[[-0.076, -0.009, 0.110, -0.080, -0.174, 0.177, -0.186, 0.083, 0.088, 0.043, 0.047, -0.129, 0.135, -0.022], [-0.042, 0.147, 0.260, 0.144, 0.193, 0.154, 0.001, 0.021, 0.065, 0.002, -0.087, 0.052, 0.006, 0.063], [-0.179, 0.050, 0.041, 0.105, -0.004, 0.196, 0.029, 0.009, 0.133, 0.108, 0.128, 0.076, 0.106, 0.109]]
Report the entry just right of the largest entry.
Answer: 0.144
The second smallest entry -> -0.179
Report the entry just left of 0.128.
Answer: 0.108
Report the fifth entry in reading order.
Answer: -0.174
Report the entry just left of 0.047.
Answer: 0.043
Report the entry just right of the smallest entry.
Answer: 0.083
Report the second largest entry.
Answer: 0.196
The entry just left of 0.260 is 0.147
Report the entry just left of 0.076.
Answer: 0.128
The entry just left of 0.006 is 0.052

Read these off the matrix that follows.
1) Read off the second smallest entry.
2) Read off the entry just right of the largest entry.
3) Read off the entry just right of 44.6.
4) Read off the entry just right of the smallest entry.
5) Read off the entry just right of 21.7.
6) Read off the maximum.
7) Read off the entry just left of the smallest entry.
((-5.3, -80.9, 2.0, -10.2, 35.2, -37.2, 9.4, 59.0, 21.7, 10.2, -15.0, 35.3), (-69.4, -54.2, -17.5, 12.0, 53.2, -47.8, 73.3, 33.6, 37.9, -38.5, 44.6, -13.0))
1) -69.4
2) 33.6
3) -13.0
4) 2.0
5) 10.2
6) 73.3
7) -5.3

[71 93 16 44 39 98 54 11 76]
Give the second entry from the right.
11
The 4th-last entry -> 98
Give the third entry from the right.
54

grid =
[[-45.3  39.5 -12.8  50.0   1.0  -0.5  42.6  29.6  -6.3  31.2 -18.6]
 [-44.5   9.7  -2.1 -25.9 -47.7  36.0  -3.6 -26.1  17.2 -50.6  18.2]
 [ 13.0  55.3  29.7  32.3 -32.0 -11.2  44.6 -18.9   3.6  29.3  25.2]
 [-64.9  12.0  28.0 -31.6  33.2  15.3  29.3 -32.4 -16.2   7.1  25.4]
 [ 45.2  28.3 -62.2  21.2  -4.6  10.8  12.6   3.5   2.7 -22.5  47.7]
 [ -1.6 -18.2  41.9  -2.8 -34.0 -73.4  26.6  -5.7  28.6  -4.8  -8.9]
 [  8.6 -30.2 -41.7 -23.9  -3.1   9.1  24.3 -66.5   5.7 -41.0  10.5]
 [-13.7  -3.9 -16.8 -17.4  36.2 -33.6 -19.5  64.3   5.6 -28.6  40.5]
 [  2.6 -19.8  14.9  28.7   8.5  -6.7  -8.7  34.4 -16.2  57.7 -62.4]]
Give the bottom-right entry.
Answer: -62.4
The bottom entry of the column that holds the smallest entry -> -6.7
The entry just left of the centre entry: -4.6
The entry directly below the centre entry -> -73.4
Give the entry just left of -41.0.
Answer: 5.7
The entry just right of -2.8: -34.0
The top entry of the column that holds the largest entry -> 29.6
The bottom entry of the column that holds the largest entry is 34.4
The entry directly below the smallest entry -> 9.1
The entry directly above 3.5 is -32.4
Give the entry just left of the largest entry.
Answer: -19.5
The first entry on the main diagonal is -45.3
Give the entry just right of -4.6.
Answer: 10.8
The largest entry in the first column -> 45.2
The bottom-left entry: 2.6
Give the top-right entry.
Answer: -18.6
The entry directly below 55.3 -> 12.0
The 5th entry, reading row by row: 1.0
Give the fourth entry in reading order.
Answer: 50.0
Give the entry directly below 7.1.
Answer: -22.5
The entry directly above -3.6 is 42.6
The second entry on the diagonal from the top-right corner -> -50.6
Give the 3rd largest entry.
Answer: 55.3
The fifth-last entry, reading row by row -> -8.7
Give the last entry of the smallest entry's row.
Answer: -8.9
The entry just right of the smallest entry -> 26.6
Give the entry directly below -34.0.
Answer: -3.1
Give the entry just left of 55.3.
Answer: 13.0
The entry just left of -18.9 -> 44.6
Give the top entry of the column that holds the smallest entry.
Answer: -0.5

data =
[[ -1.8  38.1 -22.3 -14.7 -14.1   7.6  18.8  29.8   4.3]
 [ -5.2 -23.4  39.9  45.9  40.5  55.7   9.7 -49.2 -40.4]
 [  3.9  13.4  -1.8   2.9  -8.6  -1.8   0.5 -18.0 -35.5]
 [ 15.2  -6.3  -4.4  13.6   3.6  12.6  23.0 -22.8 -32.7]
 [ -7.4   2.0  13.0  17.5 -11.7  16.2   3.6   8.1  31.3]
 [ -1.2 -46.1  48.7  45.8   1.4  -8.1 -39.7 -17.8   9.9]
 [ 12.4  28.4 -26.5 -26.6 -11.0 -42.6  -5.0  12.1  -4.9]
 [-15.1  -6.9  12.1   1.4  17.6  24.9  -1.5 -13.1   6.4]
 [-21.5  32.1   1.0   7.9 -75.5 -18.6 -40.8   6.5   7.9]]
Rows and columns are numbered from 0.
The entry in row 1 and column 1: -23.4
Report the entry directly above the smallest entry.
A: 17.6
The entry directly above the centre entry: 3.6
The top-right entry is 4.3
The entry just right of 9.7 is -49.2
The entry directly above -4.9 is 9.9
The smallest entry is -75.5
Report the bottom entry of the column that holds the largest entry.
A: -18.6
The bottom-left entry: -21.5
Report the entry directly above -42.6.
A: -8.1
Report the maximum.
A: 55.7
Report the entry directly above 9.9.
A: 31.3
The entry in the bottom-right corner -> 7.9
The entry just right of 23.0 -> -22.8
The entry just left of the largest entry is 40.5
The entry in row 2 and column 1 -> 13.4
Report the entry in row 1 and column 0.
A: -5.2
Report the entry directly below the centre entry.
A: 1.4
The entry in row 1 and column 2 is 39.9
The entry at row 2, column 2 -> -1.8
The top-left entry: -1.8
The entry just left of 45.8: 48.7
The entry directly above 0.5: 9.7
Report the entry at row 2, column 0.
A: 3.9
The entry just left of 4.3: 29.8
The entry directly below -14.7 -> 45.9
The entry at row 0, column 2 -> -22.3
Report the entry directly above the largest entry.
A: 7.6
The entry just left of the smallest entry is 7.9
Report the entry directly above -17.8.
A: 8.1

[[-17.6  23.9  -0.8  50.0  19.9  52.6 -59.2  39.1 -35.8  21.3  48.1  10.8
   21.8 -59.4]
 [ 63.6  23.8 -21.0 -21.6   0.1 -63.4 -33.3  51.5   1.5   6.6 -70.7  14.4
  -23.7  -3.7]
 [ 58.4  31.7 -24.7  -3.0   7.3 -54.3 -50.6  56.8  -2.5   8.1 -51.2  26.7
   -8.7 -29.8]
 [ 53.5  20.0 -10.0 -37.7  -8.1 -69.7  -8.6  29.3  19.5  -4.6 -75.3  12.0
  -26.6  18.0]
 [ 59.0  10.6 -10.5 -41.5 -12.7 -70.2   6.6  14.5  26.7  -8.7 -70.8   3.3
  -30.6  35.0]
 [ 30.0 -16.6   4.5 -49.3 -18.6 -52.7  51.6 -33.2  37.0 -20.1 -48.4 -14.7
  -24.8  55.0]
 [ 46.3  44.1 -25.1   9.1   8.7 -45.7 -60.6  59.3 -11.0  16.8 -49.6  25.9
  -10.0 -35.4]
 [-10.6 -36.4  14.5 -42.4 -22.6 -25.6  73.4 -54.9  34.8 -19.6 -17.5 -21.3
   -7.9  62.0]
 [ 55.3  41.8 -23.9  -7.3  14.3 -40.7 -60.1  60.9  -6.3  14.8 -48.3  27.0
  -11.0 -32.8]
 [-47.0  -7.9  12.3  46.0   8.6  76.1 -16.9   0.6 -24.2  11.2  64.7  -2.5
   25.8 -35.8]
 [-26.6 -42.0  17.6 -33.4 -25.7   3.3  66.8 -70.0  22.5 -22.5   5.9 -20.1
   -5.3  57.8]
 [-58.2 -32.9  26.4   5.0  -8.3  51.5  54.7 -57.9   3.6 -10.4  55.1 -22.6
   11.5  23.1]
 [-54.6 -36.2  25.9   5.4  -7.2  56.0  49.1 -60.0   5.3 -13.4  59.7 -25.5
   15.4  17.9]
 [-63.8 -22.2  12.7  27.0   3.8  65.6  23.7 -45.3  -4.8  -6.7  73.6 -12.9
   24.3   2.7]
 [ 51.4   2.2 -10.6 -44.6 -11.0 -78.2  12.7   7.4  22.7 -12.1 -72.0   3.8
  -28.7  32.4]]
The entry just right of the smallest entry: 12.7
The entry just left of -54.3 is 7.3
Give the third largest entry.
A: 73.4
Give the entry just left of -3.7.
A: -23.7
The entry just right of 30.0 -> -16.6
The fifth entry in reading order -> 19.9
Give the entry just right of 19.9.
A: 52.6
The second entry in reading order -> 23.9
The entry just right of -70.7 -> 14.4
Give the first entry in reading order.
A: -17.6
The entry just left of the largest entry: 8.6
The entry just right of -12.9 -> 24.3
Give the 2nd smallest entry.
A: -75.3
The 2nd largest entry is 73.6
The entry just left of 64.7 -> 11.2
The entry just left of -21.3 -> -17.5
Give the third entry in reading order.
A: -0.8
The 3rd smallest entry is -72.0
The entry just left of -10.5 -> 10.6
Give the entry just left of 26.4.
A: -32.9
The 4th entry in reading order -> 50.0
The entry just left of the smallest entry -> -11.0
Give the entry just right of -33.2.
A: 37.0
